[[ 20 -12  -2  62  25 -15 -17 -36]
 [  6 -17 -13  36  13  -3 -18  -8]
 [ 41 -24   9  31  49  -8  -3 -68]
 [ -1  -9  12  37  -2 -14  -4  -1]
 [ 27 -19 -14  46  45  -3 -18 -44]
 [ 35 -37   8  48  48 -12  -9 -58]
 [ 16   6 -14  41  22  -5 -16 -28]]
->
[[-12  -2  62  25 -15 -17 -36  20]
 [-17 -13  36  13  -3 -18  -8   6]
 [-24   9  31  49  -8  -3 -68  41]
 [ -9  12  37  -2 -14  -4  -1  -1]
 [-19 -14  46  45  -3 -18 -44  27]
 [-37   8  48  48 -12  -9 -58  35]
 [  6 -14  41  22  -5 -16 -28  16]]

[[-45 -47 -32  52  -4  24 -22  15  55  69   2  31 -14  31]
 [ 21 -25  -7 -19  24  -3   0  23  13  17  16  18  17 -28]
 [ 28   9  35 -16 -33   3  16 -14  36 -19 -33 -41  36 -23]
 [-16 -33 -14 -22  -8 -25  11  12 -14 -14  22  13  -8  -8]
 [ 35  44   5  -7  12 -26  13 -53  -6 -44   1 -13   9 -25]
 [-35 -21 -44  21  -6  15 -35   7  10  48 -30  29 -41   1]]
->
[[-47 -32  52  -4  24 -22  15  55  69   2  31 -14  31 -45]
 [-25  -7 -19  24  -3   0  23  13  17  16  18  17 -28  21]
 [  9  35 -16 -33   3  16 -14  36 -19 -33 -41  36 -23  28]
 [-33 -14 -22  -8 -25  11  12 -14 -14  22  13  -8  -8 -16]
 [ 44   5  -7  12 -26  13 -53  -6 -44   1 -13   9 -25  35]
 [-21 -44  21  -6  15 -35   7  10  48 -30  29 -41   1 -35]]

[[-57  37]
 [-63  75]
 [-37  49]
 [-33  77]
 [  8 -45]
 [ 51 -10]
 [ 55 -10]
 [ 27 -71]
 [ 48 -75]
 [-40  69]]
->
[[ 37 -57]
 [ 75 -63]
 [ 49 -37]
 [ 77 -33]
 [-45   8]
 [-10  51]
 [-10  55]
 [-71  27]
 [-75  48]
 [ 69 -40]]

[[ 13   7 -25   3 -29 -24  11   9]
 [  6  55 -31 -54  42  -7  46  16]
 [-59 -24 -53  34  11  13  75  30]]
->
[[  7 -25   3 -29 -24  11   9  13]
 [ 55 -31 -54  42  -7  46  16   6]
 [-24 -53  34  11  13  75  30 -59]]

[[ 12  45  64 -55  82 -71 -12   5  69  30  -2 -45  21 -53  -6]
 [-79 -57 -39  41  -6  -5  54 -70 -33 -76 -76  58 -74 -59  47]]
->
[[ 45  64 -55  82 -71 -12   5  69  30  -2 -45  21 -53  -6  12]
 [-57 -39  41  -6  -5  54 -70 -33 -76 -76  58 -74 -59  47 -79]]

[[ 31  42 -14 -53]
 [ 58 -11 -15 -10]
 [ 47  -6 -23 -36]
 [ 29  75  18 -14]]
->
[[ 42 -14 -53  31]
 [-11 -15 -10  58]
 [ -6 -23 -36  47]
 [ 75  18 -14  29]]

[[-18  25]
 [-29  13]
 [-24  15]
 [  4   4]
 [-19 -17]
 [  3  80]
 [ 15 -14]
 [  6   6]
 [ 11  -4]]
->
[[ 25 -18]
 [ 13 -29]
 [ 15 -24]
 [  4   4]
 [-17 -19]
 [ 80   3]
 [-14  15]
 [  6   6]
 [ -4  11]]
---
[[-67  70  10  38 -78 -63  -5  13  37 -22  34 -73 -13 -78]
 [ 61 -95  66 -46  64  50  61 -84  73 -59 -39  62  64  58]
 [-45  63 -42  34 -59 -44 -48  30 -35  11  41 -58 -35 -44]
 [-27 -22  79  17 -26 -24  49 -54  81 -81  31 -33  55 -47]
 [-60   3  45  76 -51 -53   7 -12  54 -75  67 -33   7 -52]
 [-47  75 -65  10 -43 -32 -63  72 -72  46  21 -57 -70 -73]]
->
[[ 61 -95  66 -46  64  50  61 -84  73 -59 -39  62  64  58]
 [-27 -22  79  17 -26 -24  49 -54  81 -81  31 -33  55 -47]
 [-45  63 -42  34 -59 -44 -48  30 -35  11  41 -58 -35 -44]
 [-47  75 -65  10 -43 -32 -63  72 -72  46  21 -57 -70 -73]
 [-60   3  45  76 -51 -53   7 -12  54 -75  67 -33   7 -52]
 [-67  70  10  38 -78 -63  -5  13  37 -22  34 -73 -13 -78]]

[[ 39 -72  -9 -58 -51  33 -44 -39  39]
 [ 71  26 -23 -19  31  81 -23  42  46]]
->
[[ 71  26 -23 -19  31  81 -23  42  46]
 [ 39 -72  -9 -58 -51  33 -44 -39  39]]

[[ 53   3 -26  13   8   0  16  67   3  20   4 -23  14]
 [-43  -4  12   3   4   7  -6 -10 -11   0  76  13  40]
 [-24  11  16  43 -20   2   9 -12 -13  -5 -24 -38  51]
 [ -9  14  16  33  18 -14  37 -23 -18   2  21 -31 -37]]
->
[[ 53   3 -26  13   8   0  16  67   3  20   4 -23  14]
 [ -9  14  16  33  18 -14  37 -23 -18   2  21 -31 -37]
 [-24  11  16  43 -20   2   9 -12 -13  -5 -24 -38  51]
 [-43  -4  12   3   4   7  -6 -10 -11   0  76  13  40]]

[[ -9  47]
 [  1  -4]
 [  6 -50]
 [ 81  38]]
->
[[ 81  38]
 [  6 -50]
 [  1  -4]
 [ -9  47]]

[[ 24  22  79 -72 -55]
 [ 26  18  81 -62 -63]
 [ 78 -70 -55  26  20]]
->
[[ 78 -70 -55  26  20]
 [ 26  18  81 -62 -63]
 [ 24  22  79 -72 -55]]

[[ 92 -15  65  30  47]
 [-84  66 -68  13 -11]
 [ 76 -39  57   2  22]
 [ 42  29  23  49  46]
 [ 83  14  58  66  70]
 [ 62 -58  50 -23   0]]
->
[[ 92 -15  65  30  47]
 [ 83  14  58  66  70]
 [ 76 -39  57   2  22]
 [ 62 -58  50 -23   0]
 [ 42  29  23  49  46]
 [-84  66 -68  13 -11]]
